Below is a small trained network, with its code and all its weights. Each question gives an input and a class and asks what happens when units are switched off, that is, made to give their printed mean instead of their output.

import numpy as np


def w(rows, s, z=0):
    codes = np.array(rows[::2]) - 128.0
    scale = np.full(codes.shape[1], s)
    scale[-1] = z or s
    return codes * scale


def f(y):
    return np.maximum(y, 0)


def log_softmax(a):
    a = a - a.max(-1, keepdims=True)
    return a - np.log(np.exp(a).sum(-1, keepdims=True))


def net(x, mask):
    res = np.array(x, float).reshape(1, 5) / 4 @ E
    y = f(res @ A[0][:, :-1].T + A[0][:, -1])
    res = res + np.where(mask, y, B[0][:, -1]) @ B[0][:, :-1]
    return log_softmax(res[-1] @ U[:, :-1].T + U[:, -1])


A, B = {}, {}
E = w([
[136,113,136,132,124,137,132,134],'x0',
[90,150,95,110,136,102,112,136],'x1',
[190,89,11,131,191,191,84,87],'x2',
[46,167,181,80,178,249,144,139],'x3',
[182,239,69,151,121,181,192,204],'x4',
],0.013)
A[0] = w([
[95,60,200,68,167,102,107,73,253],'n0',
[141,82,127,83,84,107,56,47,243],'n1',
[169,109,76,121,77,114,123,99,136],'n2',
[146,111,84,166,97,139,100,110,130],'n3',
[87,74,183,129,150,121,148,133,123],'n4',
[117,116,174,89,98,89,89,91,151],'n5',
[101,70,112,166,151,92,70,51,217],'n6',
[33,98,116,102,138,113,75,118,174],'n7',
[207,199,82,156,94,160,102,170,130],'n8',
[165,155,182,146,8,13,132,162,214],'n9',
[183,110,50,190,133,100,144,127,85],'n10',
[96,154,170,65,78,145,223,149,140],'n11',
[82,174,178,145,87,148,125,112,146],'n12',
[121,115,105,110,98,109,109,107,105],'n13',
[161,129,139,50,208,221,76,117,74],'n14',
],0.012,0.0058)
B[0] = w([
[149,102,229,147,183,63,21,142,250],'n0',
[180,88,112,134,116,147,62,94,231],'n1',
[66,70,132,86,65,77,168,103,185],'n2',
[143,119,142,110,113,89,105,76,175],'n3',
[108,105,209,113,130,58,124,184,182],'n4',
[167,101,158,140,132,71,50,128,190],'n5',
[215,98,154,162,75,200,96,108,235],'n6',
[149,188,170,140,66,132,77,121,207],'n7',
[59,140,114,150,142,23,168,131,228],'n8',
[168,194,60,248,238,220,122,183,244],'n9',
[114,135,181,75,90,1,127,124,207],'n10',
[62,118,161,62,127,114,224,79,227],'n11',
[32,65,167,112,159,86,154,103,195],'n12',
[173,126,156,119,93,147,148,131,154],'n13',
[170,170,83,228,161,121,122,214,212],'n14',
],0.0099,0.018)
U = w([
[159,158,122,219,180,225,53,150,132],'0',
[90,104,179,87,104,27,114,109,143],'1',
[141,211,2,181,173,182,209,177,251],'2',
[40,178,147,47,112,206,248,109,10],'3',
[206,16,102,66,25,171,127,53,69],'4',
],0.0088,0.0026)

Each question gives the input, the list of numbers given to net, and the class t.
The units are the neurons (one row each of A and B). Each row of codes is followed by its name. A weight is (code - 128) times the scale printed after its matrix; where a second scale follows, it is the last column's (A, B and U).
mask holds one flag per neuron, in row order. A switched-off neuron (its flag False) gives its mean, the last column of its row in B, instead of its output. The means were averaged over made-up inputs and are rounded, as every weight is.
A unit's drop is (log p(t) with every unit on - log p(t) with that unit switched off) / (log p(t) with every unit on - log p(t) with every unit switched off).
The circuit of an input: a set's keep is (log p(t) with only the set's units on - log p(t) with every unit switched off) / (log p(t) with every unit on - log p(t) with every unit switched off). Starting from the 12 units with the biggest drops (on a tie, the unit counted first), units are removed one at a time, each time the one whose removal leaves the highest keep (on an exact tie, the one counted first), for as long as the keep stays at least 0.8.
units of the circuit, in order: the units of the circuit, biggest drop first
most important unit: the unit with the biggest drop
top k neurons: the k neurons with the biggest drops, biggest first
drop of u: that unit's drop, to one decimal
input [6,3,5,0,4], class 1: units of the circuit, in order : (n9)
input [3,2,-1,0,-7], class 0: top 3 neurons : (n6; n10; n11)
input [-7,4,-4,8,1], class 3: units of the circuit, in order : (n11; n10)
input [8,-8,2,6,1], class 2: top 4 neurons : (n14; n0; n6; n1)
input [2,-8,1,-2,7], class 1: top 4 neurons : (n10; n14; n9; n8)
input [8,4,-1,5,6], class 3: top 2 neurons : (n9; n11)
input [8,1,1,0,-1], class 4: top 2 neurons : (n9; n14)
input [6,0,5,0,-7], class 4: top 2 neurons : (n9; n6)
input [-5,-5,1,-1,6], class 1: top 2 neurons : (n9; n14)
input [5,-8,6,0,3], class 1: top 2 neurons : (n9; n10)
input [5,-4,3,-8,0], class 4: drop of n4 : 0.1
input [-6,-3,2,3,1], class 2: drop of n0 : 0.3
input [0,-8,2,-1,-6], class 4: drop of n6 : 0.2
input [6,-6,2,-5,6], class 1: most important unit : n10
